Below are the code and all the weights of a small trained network. Each question names an input and a target symbol and asks about switching units off, where a switched-off unit gives its printed mean instead of its output.

import numpy as np


def w(rows, s, z=0):
    codes = np.array(rows[::2]) - 128.0
    scale = np.full(codes.shape[1], s)
    scale[-1] = z or s
    return codes * scale


def norm(h):
    return h / np.sqrt((h * h).mean(-1, keepdims=True) + 1e-5)


def f(y):
    return y / 2 * (1 + np.tanh(0.7978845608 * (y + 0.044715 * y**3)))


def softmax(a):
    e = np.exp(a - a.max(-1, keepdims=True))
    return e / e.sum(-1, keepdims=True)


def log_softmax(a):
    a = a - a.max(-1, keepdims=True)
    return a - np.log(np.exp(a).sum(-1, keepdims=True))


def net(x, mask):
    ids = ['ΘΣΨαβδεζηπτφω'.index(c) for c in x.split()]
    T = len(ids)
    res = E[ids] + P[:T]
    u = 0
    for l in range(2):
        q, k, v = (norm(res) @ M[l].T for M in (Q, K, V))
        z = softmax(np.where(np.tri(T) > 0, q @ k.T / 4**0.5, -1e9)) @ v
        res = res + np.where(mask[u], z, O[l][:, -1]) @ O[l][:, :-1]
        u += 1
        y = f(norm(res) @ A[l][:, :-1].T + A[l][:, -1])
        res = res + np.where(mask[u : u + 4], y, B[l][:, -1]) @ B[l][:, :-1]
        u += 4
    return log_softmax(norm(res)[-1] @ U[:, :-1].T + U[:, -1])


Q, K, V, O, A, B = {}, {}, {}, {}, {}, {}
E = w([
[132,93,120,138,106,124,152,163,116],'Θ',
[134,97,106,137,97,118,145,150,143],'Σ',
[125,102,121,124,115,129,146,156,115],'Ψ',
[154,251,138,210,72,173,73,64,98],'α',
[131,92,97,115,99,116,146,142,141],'β',
[139,84,118,119,101,119,134,146,176],'δ',
[93,117,107,147,146,128,139,181,142],'ε',
[102,103,101,60,143,123,153,129,156],'ζ',
[101,111,149,111,169,142,133,161,163],'η',
[138,115,84,115,145,175,136,137,135],'π',
[143,126,132,138,146,164,126,141,134],'τ',
[117,141,114,126,155,144,137,127,110],'φ',
[130,132,133,111,146,152,133,113,106],'ω',
],0.027)
P = w([
[234,13,151,166,179,50,215,228,76],'0',
[192,64,128,179,151,77,254,132,177],'1',
[192,55,59,157,207,122,132,156,179],'2',
[156,134,109,149,96,131,250,134,214],'3',
[104,93,78,166,97,191,177,119,183],'4',
[116,153,73,95,106,214,134,220,135],'5',
[71,115,112,134,56,231,132,176,120],'6',
[18,31,129,217,101,221,69,97,83],'7',
],0.0081)
Q[0] = w([
[172,173,175,132,158,9,134,56,139],'0.h1',
[77,143,162,98,29,113,103,149,112],'0.h1',
[143,146,141,123,137,42,55,153,77],'0.h1',
[201,209,129,78,125,117,159,197,155],'0.h1',
],0.015)
K[0] = w([
[146,61,127,141,150,102,161,160,105],'0.h1',
[46,87,92,143,69,162,137,156,204],'0.h1',
[146,91,135,117,89,90,163,157,114],'0.h1',
[135,128,147,157,128,139,254,107,150],'0.h1',
],0.019)
V[0] = w([
[198,156,149,151,137,209,135,75,61],'0.h1',
[207,132,100,190,29,93,82,139,131],'0.h1',
[134,185,121,252,171,151,143,178,116],'0.h1',
[165,108,237,127,157,174,91,153,207],'0.h1',
],0.014)
O[0] = w([
[225,220,136,169,89,126,183,103,112,133],'0.h1',
[100,139,100,120,6,154,61,80,34,127],'0.h1',
[144,217,180,91,144,221,50,111,209,254],'0.h1',
[163,78,214,67,74,234,208,159,116,175],'0.h1',
],0.013,0.0088)
A[0] = w([
[116,97,41,103,48,138,168,93,121,36],'0.n1',
[140,235,116,159,52,156,8,8,82,171],'0.n2',
[93,164,87,109,175,179,152,122,102,167],'0.n3',
[159,105,127,73,134,107,167,158,184,2],'0.n4',
],0.014,0.0099)
B[0] = w([
[146,57,135,122,71,164,232,157,37,148],'0.n1',
[34,207,173,202,51,29,53,113,123,248],'0.n2',
[181,93,127,144,7,77,75,116,171,166],'0.n3',
[164,119,206,165,200,91,62,161,57,142],'0.n4',
],0.014,0.012)
Q[1] = w([
[144,125,71,60,127,163,202,140,54],'1.h1',
[185,223,155,156,214,70,166,65,144],'1.h1',
[8,64,139,66,97,121,58,129,92],'1.h1',
[101,107,82,203,166,15,115,183,138],'1.h1',
],0.012)
K[1] = w([
[106,121,202,135,108,103,110,116,27],'1.h1',
[193,252,126,195,174,107,173,77,109],'1.h1',
[53,62,146,50,138,101,158,157,150],'1.h1',
[181,111,37,83,121,64,128,157,151],'1.h1',
],0.015)
V[1] = w([
[149,23,111,105,137,135,120,168,176],'1.h1',
[162,131,174,105,104,99,254,122,191],'1.h1',
[28,98,164,45,184,74,192,103,114],'1.h1',
[180,93,41,140,144,48,129,143,199],'1.h1',
],0.0095)
O[1] = w([
[119,164,110,131,90,141,74,137,78,254],'1.h1',
[90,91,105,179,83,148,134,98,93,190],'1.h1',
[103,247,105,189,178,154,161,132,142,80],'1.h1',
[115,112,80,167,129,67,77,142,110,148],'1.h1',
],0.014,0.0071)
A[1] = w([
[125,150,104,163,202,142,162,186,106,119],'1.n1',
[200,147,125,156,196,138,183,166,227,29],'1.n2',
[223,125,125,238,180,135,247,112,105,2],'1.n3',
[110,163,106,146,115,44,134,80,48,32],'1.n4',
],0.015,0.0072)
B[1] = w([
[147,160,168,98,102,86,213,116,124,206],'1.n1',
[67,119,144,192,153,134,90,22,52,254],'1.n2',
[162,184,107,231,138,167,47,233,7,247],'1.n3',
[212,179,111,61,251,200,136,46,172,206],'1.n4',
],0.017,0.004)
U = w([
[54,111,252,132,183,121,152,135,99,13],'Θ',
[123,145,89,146,129,47,212,152,186,253],'Σ',
[176,152,32,73,161,150,133,74,103,164],'Ψ',
[199,206,104,58,93,68,141,144,108,169],'α',
[100,141,94,100,158,171,61,185,179,86],'β',
[82,177,144,43,129,117,115,55,60,87],'δ',
[123,145,144,119,114,100,120,121,127,60],'ε',
[194,156,121,195,162,160,115,175,77,129],'ζ',
[220,121,142,131,112,176,192,105,195,242],'η',
[51,96,96,105,49,139,161,124,67,90],'π',
[111,128,228,91,109,58,109,161,94,6],'τ',
[194,37,138,136,90,36,90,137,144,76],'φ',
[110,77,102,170,175,138,115,1,158,111],'ω',
],0.011,0.0056)

Each question gives the input, a string of symbols that net reads in full, and the target symbol t.
The units are the heads (4 rows each of Q, K, V and O) and the neurons (one row each of A and B). Each row of codes is followed by its name. A weight is (code - 128) times the scale printed after its matrix; where a second scale follows, it is the last column's (O, A, B and U).
mask holds one flag per unit, layer by layer, with each layer's heads first. A switched-off unit (its flag False) gives its mean, the last column of its rows in O or B, instead of its output. The means were averaged over made-up inputs and are rounded, as every weight is.
A unit's drop is (log p(t) with every unit on - log p(t) with that unit switched off) / (log p(t) with every unit on - log p(t) with every unit switched off).
The circuit of an input: a set's keep is (log p(t) with only the set's units on - log p(t) with every unit switched off) / (log p(t) with every unit on - log p(t) with every unit switched off). Starting from all 10 units, units are removed one at a time, each time the one whose removal leaves the highest keep (on an exact tie, the one counted first), for as long as the keep stays at least 0.8.
circuit, biggest first: the units of the circuit, biggest drop first
k most important neurons: the k neurons with the biggest drops, biggest first
k most important neurons of layer l: the k neurons of layer l with the biggest drops, biggest first
drop of u: that unit's drop, to one decimal
input η φ δ, target ω: circuit, biggest first	[0.h1; 1.n2]
input Ψ δ δ ε δ δ β, target π: circuit, biggest first	[0.h1]
input β ζ ζ Σ δ ω, target ζ: circuit, biggest first	[0.h1; 1.n3]
input η β δ, target Θ: circuit, biggest first	[0.h1; 0.n4]
input τ τ ω δ π, target ζ: circuit, biggest first	[0.h1; 1.n3]
input φ β τ δ δ ε Σ, target β: circuit, biggest first	[0.h1; 0.n2]
input δ δ π τ Ψ, target η: circuit, biggest first	[0.h1; 0.n2]
input τ π δ ζ, target φ: circuit, biggest first	[1.h1; 0.n4; 0.n3]
input δ Ψ δ δ ε δ β, target β: circuit, biggest first	[0.h1; 1.h1]
input ε φ η π π, target φ: circuit, biggest first	[1.h1; 0.n3]
input ζ η δ, target Θ: 2 most important neurons	[1.n2; 1.n1]
input δ δ Θ τ ε δ δ, target β: circuit, biggest first	[0.h1; 1.h1; 0.n2]
input δ ω δ ε δ Θ, target β: 2 most important neurons of layer 0	[0.n2; 0.n1]
input β ω φ, target ζ: most important neuron of layer 1	[1.n3]
input τ Θ φ δ β, target ω: 2 most important neurons	[1.n2; 0.n2]
input ε ε ω Σ δ ε, target β: 2 most important neurons of layer 0	[0.n2; 0.n3]
input ε δ δ ε π δ, target φ: circuit, biggest first	[1.h1; 0.h1]
input ζ δ τ π ω, target ζ: circuit, biggest first	[0.h1; 1.n3]
input β τ Σ ε, target η: drop of 0.h1	0.7
input Ψ β η ω τ ε, target ζ: drop of 0.h1	2.8
input δ ω δ δ δ ζ δ, target Σ: drop of 0.h1	1.2
input δ δ δ π, target φ: drop of 1.n3	0.0
input δ δ β, target π: most important neuron of layer 0	[0.n1]
